Below are the code and all the weights of a small trained network. Each question names an input and a class and asks about switching units off, where a switched-off unit gives its printed mean instead of its output.

import numpy as np


def w(rows, s, z=0):
    codes = np.array(rows[::2]) - 128.0
    scale = np.full(codes.shape[1], s)
    scale[-1] = z or s
    return codes * scale


def f(y):
    return np.maximum(y, 0)


def log_softmax(a):
    a = a - a.max(-1, keepdims=True)
    return a - np.log(np.exp(a).sum(-1, keepdims=True))


def net(x, mask):
    res = np.array(x, float).reshape(1, 4) / 4 @ E
    y = f(res @ A[0][:, :-1].T + A[0][:, -1])
    res = res + np.where(mask, y, B[0][:, -1]) @ B[0][:, :-1]
    return log_softmax(res[-1] @ U[:, :-1].T + U[:, -1])


A, B = {}, {}
E = w([
[46,105,154,168,168,200,94,173,128],'x0',
[174,142,190,109,2,148,146,75,125],'x1',
[85,77,141,106,172,86,125,175,200],'x2',
[46,84,34,190,123,42,154,135,10],'x3',
],0.011)
A[0] = w([
[66,127,74,177,163,190,126,130,16,214],'neuron 1',
[173,154,154,123,123,231,138,114,119,202],'neuron 2',
[159,132,112,131,207,118,123,137,104,102],'neuron 3',
[221,133,144,90,101,87,132,125,196,150],'neuron 4',
[91,117,171,130,157,116,101,160,194,139],'neuron 5',
[246,143,84,101,120,58,116,95,111,165],'neuron 6',
[74,122,111,130,194,87,126,160,134,255],'neuron 7',
[77,119,186,130,115,141,135,140,150,143],'neuron 8',
[133,114,164,93,79,96,137,136,156,143],'neuron 9',
[53,101,112,98,158,140,133,156,197,166],'neuron 10',
[248,148,154,112,37,123,126,86,133,200],'neuron 11',
[22,90,98,152,136,53,132,166,110,140],'neuron 12',
[159,147,145,106,28,162,128,100,140,160],'neuron 13',
],0.012,0.0067)
B[0] = w([
[93,251,190,113,205,97,51,143,81,224],'neuron 1',
[157,181,224,136,94,74,81,122,182,211],'neuron 2',
[80,143,105,131,171,132,152,133,197,158],'neuron 3',
[190,151,73,141,147,132,152,30,208,204],'neuron 4',
[151,95,184,148,82,163,184,197,157,181],'neuron 5',
[192,180,133,136,220,190,228,114,142,206],'neuron 6',
[31,84,22,130,162,177,144,177,174,211],'neuron 7',
[79,74,116,122,70,101,100,156,118,160],'neuron 8',
[208,118,120,125,114,149,109,119,161,167],'neuron 9',
[89,61,140,136,80,128,180,182,190,190],'neuron 10',
[245,69,136,125,46,88,191,22,105,254],'neuron 11',
[46,115,16,105,139,139,90,105,67,219],'neuron 12',
[207,101,145,125,87,102,108,96,91,215],'neuron 13',
],0.013,0.02)
U = w([
[243,94,172,151,57,77,132,21,122,254],'0',
[177,135,92,156,198,151,194,83,192,33],'1',
[63,49,118,170,138,162,132,227,146,109],'2',
[180,215,163,161,182,84,146,77,2,90],'3',
[88,207,227,181,167,99,25,178,129,89],'4',
[49,127,52,123,195,112,71,132,32,66],'5',
],0.0084,0.00071)

Each question gives the input, the list of numbers given to net, and the class t.
The units are the neurons (one row each of A and B). Each row of codes is followed by its name. A weight is (code - 128) times the scale printed after its matrix; where a second scale follows, it is the last column's (A, B and U).
mask holds one flag per neuron, in row order. A switched-off neuron (its flag False) gives its mean, the last column of its row in B, instead of its output. The means were averaged over made-up inputs and are rounded, as every weight is.
A unit's drop is (log p(t) with every unit on - log p(t) with that unit switched off) / (log p(t) with every unit on - log p(t) with every unit switched off).
The circuit of an input: a set's keep is (log p(t) with only the set's units on - log p(t) with every unit switched off) / (log p(t) with every unit on - log p(t) with every unit switched off). Starting from the 12 units with the biggest drops (on a tie, the unit counted first), units are removed one at a time, each time the one whose removal leaves the highest keep (on an exact tie, the one counted first), for as long as the keep stays at least 0.8.
units of the circuit, in order: the units of the circuit, biggest drop first
top k neurons: the k neurons with the biggest drops, biggest first
drop of u: that unit's drop, to one decimal
input [-5,-7,7,7], class 5: units of the circuit, in order => [neuron 12]
input [7,-4,1,2], class 5: top 2 neurons => [neuron 1; neuron 12]
input [0,-8,-5,-3], class 4: top 2 neurons => [neuron 12; neuron 11]
input [-7,-6,-5,2], class 1: top 4 neurons => [neuron 6; neuron 3; neuron 13; neuron 2]
input [-3,-1,0,1], class 1: top 2 neurons => [neuron 1; neuron 11]
input [2,-8,7,3], class 2: top 3 neurons => [neuron 10; neuron 5; neuron 7]
input [4,2,7,4], class 2: top 2 neurons => [neuron 10; neuron 5]
input [1,-8,8,5], class 5: top 2 neurons => [neuron 12; neuron 1]
input [-3,-1,-5,7], class 5: top 2 neurons => [neuron 11; neuron 12]
input [5,0,-2,-4], class 4: top 2 neurons => [neuron 11; neuron 4]
input [-8,-4,-6,8], class 5: top 2 neurons => [neuron 12; neuron 11]
input [5,4,-1,1], class 4: drop of neuron 11 => 0.7
input [8,7,5,-1], class 2: drop of neuron 1 => 0.2
input [3,-8,-2,-7], class 2: drop of neuron 9 => 0.0
input [6,7,7,0], class 2: units of the circuit, in order => [neuron 11]
